Below is a small trained network, with its code and all its weights. Each question gives an input and a class and asks what happens when units are switched off, that is, made to give their printed mean instead of their output.

import numpy as np


def w(rows, s, z=0):
    codes = np.array(rows[::2]) - 128.0
    scale = np.full(codes.shape[1], s)
    scale[-1] = z or s
    return codes * scale


def norm(h):
    return h / np.sqrt((h * h).mean(-1, keepdims=True) + 1e-5)


def f(y):
    return y / 2 * (1 + np.tanh(0.7978845608 * (y + 0.044715 * y**3)))


def log_softmax(a):
    a = a - a.max(-1, keepdims=True)
    return a - np.log(np.exp(a).sum(-1, keepdims=True))


def net(x, mask):
    res = np.array(x, float).reshape(1, 3) / 4 @ E
    u = 0
    for l in range(2):
        y = f(norm(res) @ A[l][:, :-1].T + A[l][:, -1])
        res = res + np.where(mask[u : u + 16], y, B[l][:, -1]) @ B[l][:, :-1]
        u += 16
    return log_softmax(norm(res)[-1] @ U[:, :-1].T + U[:, -1])


A, B = {}, {}
E = w([
[71,134,145,117,125,89,52,46,136],'x0',
[132,129,113,149,114,194,160,36,102],'x1',
[2,195,58,141,155,86,165,139,106],'x2',
],0.0092)
A[0] = w([
[194,121,123,143,131,185,194,131,133,1],'L0N0',
[114,111,150,158,90,115,96,200,119,112],'L0N1',
[185,116,122,139,134,124,155,75,131,74],'L0N2',
[75,131,143,140,134,107,90,152,138,34],'L0N3',
[142,134,115,128,123,167,141,9,118,18],'L0N4',
[157,123,130,144,122,94,122,173,121,155],'L0N5',
[19,131,107,139,139,117,155,106,129,104],'L0N6',
[113,105,108,105,135,145,129,98,124,102],'L0N7',
[113,139,96,122,120,129,151,115,124,107],'L0N8',
[161,137,120,132,151,83,93,150,112,62],'L0N9',
[123,130,111,117,123,134,204,191,130,81],'L0N10',
[99,126,110,145,117,171,175,81,104,176],'L0N11',
[162,166,112,158,114,123,122,153,172,35],'L0N12',
[191,136,118,144,132,192,166,63,133,9],'L0N13',
[155,145,115,110,136,110,104,206,133,82],'L0N14',
[171,118,143,123,110,181,135,76,126,36],'L0N15',
],0.013,0.0019)
B[0] = w([
[70,95,142,66,99,125,215,82,53,240],'L0N0',
[158,98,141,113,135,152,113,157,162,179],'L0N1',
[161,179,107,118,145,123,108,116,127,185],'L0N2',
[180,85,82,133,90,94,178,137,110,176],'L0N3',
[101,96,205,239,158,132,146,124,175,251],'L0N4',
[58,112,127,94,171,116,119,146,141,176],'L0N5',
[66,179,151,119,30,119,60,125,83,253],'L0N6',
[122,133,122,166,135,115,174,111,117,146],'L0N7',
[97,151,104,93,125,146,128,140,117,156],'L0N8',
[163,110,138,114,93,144,142,120,190,156],'L0N9',
[178,95,120,249,149,177,132,165,129,218],'L0N10',
[130,162,122,67,163,151,211,167,204,222],'L0N11',
[88,112,166,104,175,95,138,102,75,138],'L0N12',
[206,151,145,85,56,117,115,127,102,238],'L0N13',
[84,91,147,102,221,103,128,172,150,200],'L0N14',
[164,195,61,103,210,82,95,130,113,222],'L0N15',
],0.017,0.0082)
A[1] = w([
[102,153,58,54,108,129,65,78,119,115],'L1N0',
[218,118,150,169,58,189,180,84,131,191],'L1N1',
[190,122,116,88,72,106,148,167,124,104],'L1N2',
[150,207,111,154,53,165,50,159,163,190],'L1N3',
[171,140,105,224,201,101,71,92,122,7],'L1N4',
[161,81,152,163,95,174,79,126,117,129],'L1N5',
[176,169,121,149,229,143,127,106,193,35],'L1N6',
[120,183,67,220,169,142,93,160,119,82],'L1N7',
[134,113,130,109,155,156,105,184,247,86],'L1N8',
[148,115,145,10,148,156,162,75,165,115],'L1N9',
[142,145,219,109,197,81,35,120,109,145],'L1N10',
[189,189,37,67,120,152,142,108,33,112],'L1N11',
[148,92,126,102,143,96,53,196,162,169],'L1N12',
[117,134,128,108,82,94,116,76,131,125],'L1N13',
[36,146,135,125,145,218,134,99,140,150],'L1N14',
[199,128,97,91,108,51,103,76,155,130],'L1N15',
],0.015,0.0022)
B[1] = w([
[212,126,135,107,185,51,71,185,31,178],'L1N0',
[148,128,111,65,132,66,29,139,86,232],'L1N1',
[101,121,145,95,117,123,107,87,185,200],'L1N2',
[103,102,94,200,188,162,147,132,124,234],'L1N3',
[156,41,49,74,97,165,85,190,145,205],'L1N4',
[103,192,114,103,180,75,139,173,114,137],'L1N5',
[138,125,66,105,198,178,168,109,49,229],'L1N6',
[116,138,154,79,118,117,142,26,179,190],'L1N7',
[100,164,141,137,46,103,122,147,8,234],'L1N8',
[131,233,170,181,33,88,126,156,162,240],'L1N9',
[83,96,60,111,52,97,87,123,216,243],'L1N10',
[114,123,233,73,45,74,139,164,181,255],'L1N11',
[218,168,177,79,96,140,159,44,171,255],'L1N12',
[145,178,54,115,133,211,173,194,102,175],'L1N13',
[165,40,152,170,161,107,85,75,212,201],'L1N14',
[90,47,82,154,195,179,137,103,168,226],'L1N15',
],0.014,0.0082)
U = w([
[146,121,170,157,110,160,104,67,35,1],'0',
[162,40,186,139,194,171,209,199,90,103],'1',
[181,85,12,100,165,146,85,97,145,168],'2',
[153,141,204,58,14,66,154,136,162,203],'3',
[181,227,145,129,182,120,207,78,109,41],'4',
[71,176,63,186,87,100,76,206,23,106],'5',
[42,135,149,251,122,167,148,76,204,197],'6',
],0.014,0.0054)

Each question gives the input, the list of numbers given to net, and the class t.
The units are the neurons (one row each of A and B). Each row of codes is followed by its name. A weight is (code - 128) times the scale printed after its matrix; where a second scale follows, it is the last column's (A, B and U).
mask holds one flag per neuron, layer by layer. A switched-off neuron (its flag False) gives its mean, the last column of its row in B, instead of its output. The means were averaged over made-up inputs and are rounded, as every weight is.
A unit's drop is (log p(t) with every unit on - log p(t) with that unit switched off) / (log p(t) with every unit on - log p(t) with every unit switched off).
The circuit of an input: a set's keep is (log p(t) with only the set's units on - log p(t) with every unit switched off) / (log p(t) with every unit on - log p(t) with every unit switched off). Starting from the 12 units with the biggest drops (on a tie, the unit counted first), units are removed one at a time, each time the one whose removal leaves the highest keep (on an exact tie, the one counted first), for as long as the keep stays at least 0.8.
units of the circuit, in order: the units of the circuit, biggest drop first
most important unit: the unit with the biggest drop
k most important neurons: the k neurons with the biggest drops, biggest first
k most important neurons of layer l: the k neurons of layer l with the biggest drops, biggest first
drop when u is switched off: that unit's drop, to one decimal
input [1,2,-5], class 2: units of the circuit, in order => [L0N15]
input [-2,-3,0], class 1: 2 most important neurons of layer 0 => [L0N10, L0N6]
input [1,1,2], class 5: 4 most important neurons => [L0N6, L0N10, L1N0, L1N12]
input [7,-3,-4], class 2: 2 most important neurons of layer 0 => [L0N11, L0N14]
input [-4,-5,-1], class 1: 2 most important neurons => [L0N10, L0N6]
input [7,3,-1], class 2: 3 most important neurons => [L1N4, L0N0, L1N9]
input [8,-4,-7], class 2: 2 most important neurons of layer 0 => [L0N11, L0N0]
input [5,3,5], class 6: 2 most important neurons of layer 0 => [L0N4, L0N13]
input [2,8,-6], class 2: 2 most important neurons of layer 0 => [L0N4, L0N15]
input [5,8,-1], class 2: 2 most important neurons => [L0N4, L1N4]
input [-5,4,5], class 6: 3 most important neurons of layer 0 => [L0N10, L0N6, L0N3]
input [-2,2,6], class 6: 2 most important neurons => [L0N10, L0N13]
input [6,8,1], class 6: 2 most important neurons => [L0N4, L0N6]
input [3,-1,2], class 5: most important unit => L0N6
input [-4,-7,-1], class 1: 2 most important neurons of layer 0 => [L0N10, L0N6]
input [8,-7,4], class 5: drop when L1N14 is switched off => 0.1
input [-8,-1,4], class 1: drop when L0N6 is switched off => 0.1
input [4,-1,8], class 5: drop when L0N6 is switched off => 0.2
